Below is a small trained network, with its code and all its weights. Each question gives an input and a class and asks what happens when units are switched off, that is, made to give their printed mean instead of their output.

import numpy as np


def w(rows, s, z=0):
    codes = np.array(rows[::2]) - 128.0
    scale = np.full(codes.shape[1], s)
    scale[-1] = z or s
    return codes * scale


def f(y):
    return np.maximum(y, 0)


def log_softmax(a):
    a = a - a.max(-1, keepdims=True)
    return a - np.log(np.exp(a).sum(-1, keepdims=True))


def net(x, mask):
    res = np.array(x, float).reshape(1, 4) / 4 @ E
    y = f(res @ A[0][:, :-1].T + A[0][:, -1])
    res = res + np.where(mask, y, B[0][:, -1]) @ B[0][:, :-1]
    return log_softmax(res[-1] @ U[:, :-1].T + U[:, -1])


A, B = {}, {}
E = w([
[146,212,27,140,45],'x0',
[2,185,145,201,145],'x1',
[174,83,53,222,223],'x2',
[39,82,50,43,171],'x3',
],0.0079)
A[0] = w([
[176,156,209,177,95,43],'n0',
[157,163,67,130,84,200],'n1',
[92,161,191,62,71,18],'n2',
[120,69,202,123,177,95],'n3',
[49,118,97,85,138,149],'n4',
[138,187,54,142,93,32],'n5',
[119,73,217,123,162,51],'n6',
[186,154,183,196,111,49],'n7',
[54,175,138,178,139,2],'n8',
[123,157,196,91,87,82],'n9',
[127,89,191,127,191,52],'n10',
[148,161,201,148,79,109],'n11',
[79,120,108,55,125,106],'n12',
[152,164,172,170,112,222],'n13',
[243,73,104,37,107,20],'n14',
[129,90,213,112,185,61],'n15',
[48,171,136,176,139,162],'n16',
[78,99,82,70,141,29],'n17',
[152,167,55,132,77,31],'n18',
[185,152,202,170,91,24],'n19',
[124,81,184,129,164,116],'n20',
[187,166,196,175,102,21],'n21',
[160,78,43,255,222,34],'n22',
[83,111,85,45,154,89],'n23',
[102,101,74,41,149,49],'n24',
[84,162,201,47,61,50],'n25',
[38,168,137,180,130,4],'n26',
[201,96,119,76,110,44],'n27',
[243,81,101,35,111,104],'n28',
[83,102,80,68,140,47],'n29',
[86,132,163,60,80,52],'n30',
[149,188,38,146,77,32],'n31',
[76,100,82,69,149,45],'n32',
[114,73,195,109,189,54],'n33',
[136,73,186,122,154,108],'n34',
],0.0086,0.005)
B[0] = w([
[138,77,57,199,150,205],'n0',
[93,125,129,102,69,233],'n1',
[184,198,107,65,183,192],'n2',
[99,172,90,109,70,211],'n3',
[142,64,115,167,142,202],'n4',
[80,193,91,103,62,180],'n5',
[89,195,72,117,67,198],'n6',
[148,81,68,175,145,202],'n7',
[81,201,203,171,185,171],'n8',
[187,152,99,89,187,194],'n9',
[96,190,87,110,74,188],'n10',
[159,74,75,163,160,212],'n11',
[162,69,75,171,155,181],'n12',
[141,42,111,155,124,245],'n13',
[57,202,218,191,184,226],'n14',
[78,188,69,117,57,201],'n15',
[93,116,205,135,151,226],'n16',
[132,93,79,187,146,165],'n17',
[81,195,93,113,60,179],'n18',
[135,73,68,210,153,195],'n19',
[105,166,98,109,66,197],'n20',
[131,82,68,190,149,194],'n21',
[242,190,124,2,204,253],'n22',
[141,75,79,191,136,188],'n23',
[130,91,87,189,157,180],'n24',
[193,180,116,61,185,219],'n25',
[72,187,212,167,182,179],'n26',
[86,177,187,169,166,183],'n27',
[62,163,221,181,163,253],'n28',
[138,91,79,187,141,169],'n29',
[188,167,101,91,177,181],'n30',
[85,178,89,101,71,197],'n31',
[136,93,82,193,141,171],'n32',
[103,169,92,124,71,196],'n33',
[85,162,99,114,80,195],'n34',
],0.0082,0.0066)
U = w([
[146,57,70,193,135,101],'0',
[88,170,96,96,7,107],'1',
[211,153,128,46,185,120],'2',
[70,147,237,177,157,110],'3',
[135,51,167,95,80,252],'4',
[140,62,169,99,87,80],'5',
],0.015,0.021)

Each question gives the input, the list of numbers given to net, and the class t.
The units are the neurons (one row each of A and B). Each row of codes is followed by its name. A weight is (code - 128) times the scale printed after its matrix; where a second scale follows, it is the last column's (A, B and U).
mask holds one flag per neuron, in row order. A switched-off neuron (its flag False) gives its mean, the last column of its row in B, instead of its output. The means were averaged over made-up inputs and are rounded, as every weight is.
A unit's drop is (log p(t) with every unit on - log p(t) with that unit switched off) / (log p(t) with every unit on - log p(t) with every unit switched off).
The circuit of an input: a set's keep is (log p(t) with only the set's units on - log p(t) with every unit switched off) / (log p(t) with every unit on - log p(t) with every unit switched off). Starting from the 12 units with the biggest drops (on a tie, the unit counted first), units are removed one at a time, each time the one whose removal leaves the highest keep (on an exact tie, the one counted first), for as long as the keep stays at least 0.8.
circuit, biggest first: the units of the circuit, biggest drop first
most important unit: the unit with the biggest drop
k most important neurons: the k neurons with the biggest drops, biggest first
drop when u is switched off: that unit's drop, to one decimal
input [6,8,4,-3], class 3: circuit, biggest first -> [n26]
input [-4,-7,6,-1], class 3: 2 most important neurons -> [n28 n14]
input [-7,-7,-8,0], class 2: 4 most important neurons -> [n25 n2 n9 n30]
input [6,7,-7,6], class 2: 3 most important neurons -> [n25 n2 n30]
input [1,-4,-5,-5], class 0: 2 most important neurons -> [n22 n19]
input [6,-7,6,-2], class 3: circuit, biggest first -> [n28 n14]
input [1,-8,-4,-7], class 3: 2 most important neurons -> [n14 n28]
input [8,-7,4,7], class 1: 4 most important neurons -> [n18 n31 n5 n1]
input [-2,-7,0,-7], class 0: 4 most important neurons -> [n19 n0 n7 n21]
input [-5,5,0,2], class 1: 2 most important neurons -> [n28 n14]
input [1,-6,6,-1], class 2: 4 most important neurons -> [n22 n16 n26 n8]
input [-8,-8,-8,1], class 1: 2 most important neurons -> [n15 n6]
input [0,2,-3,0], class 4: 2 most important neurons -> [n22 n14]
input [-7,2,-5,6], class 1: circuit, biggest first -> [n15]
input [-7,-7,-2,-4], class 1: 3 most important neurons -> [n15 n6 n3]
input [6,2,-3,-6], class 0: drop when n21 is switched off -> 0.2
input [-7,-7,-7,1], class 1: drop when n34 is switched off -> 0.2
input [4,-5,7,-5], class 2: drop when n22 is switched off -> 1.9
input [-6,1,-8,5], class 2: 3 most important neurons -> [n25 n2 n30]
input [0,-2,3,3], class 4: most important unit -> n25
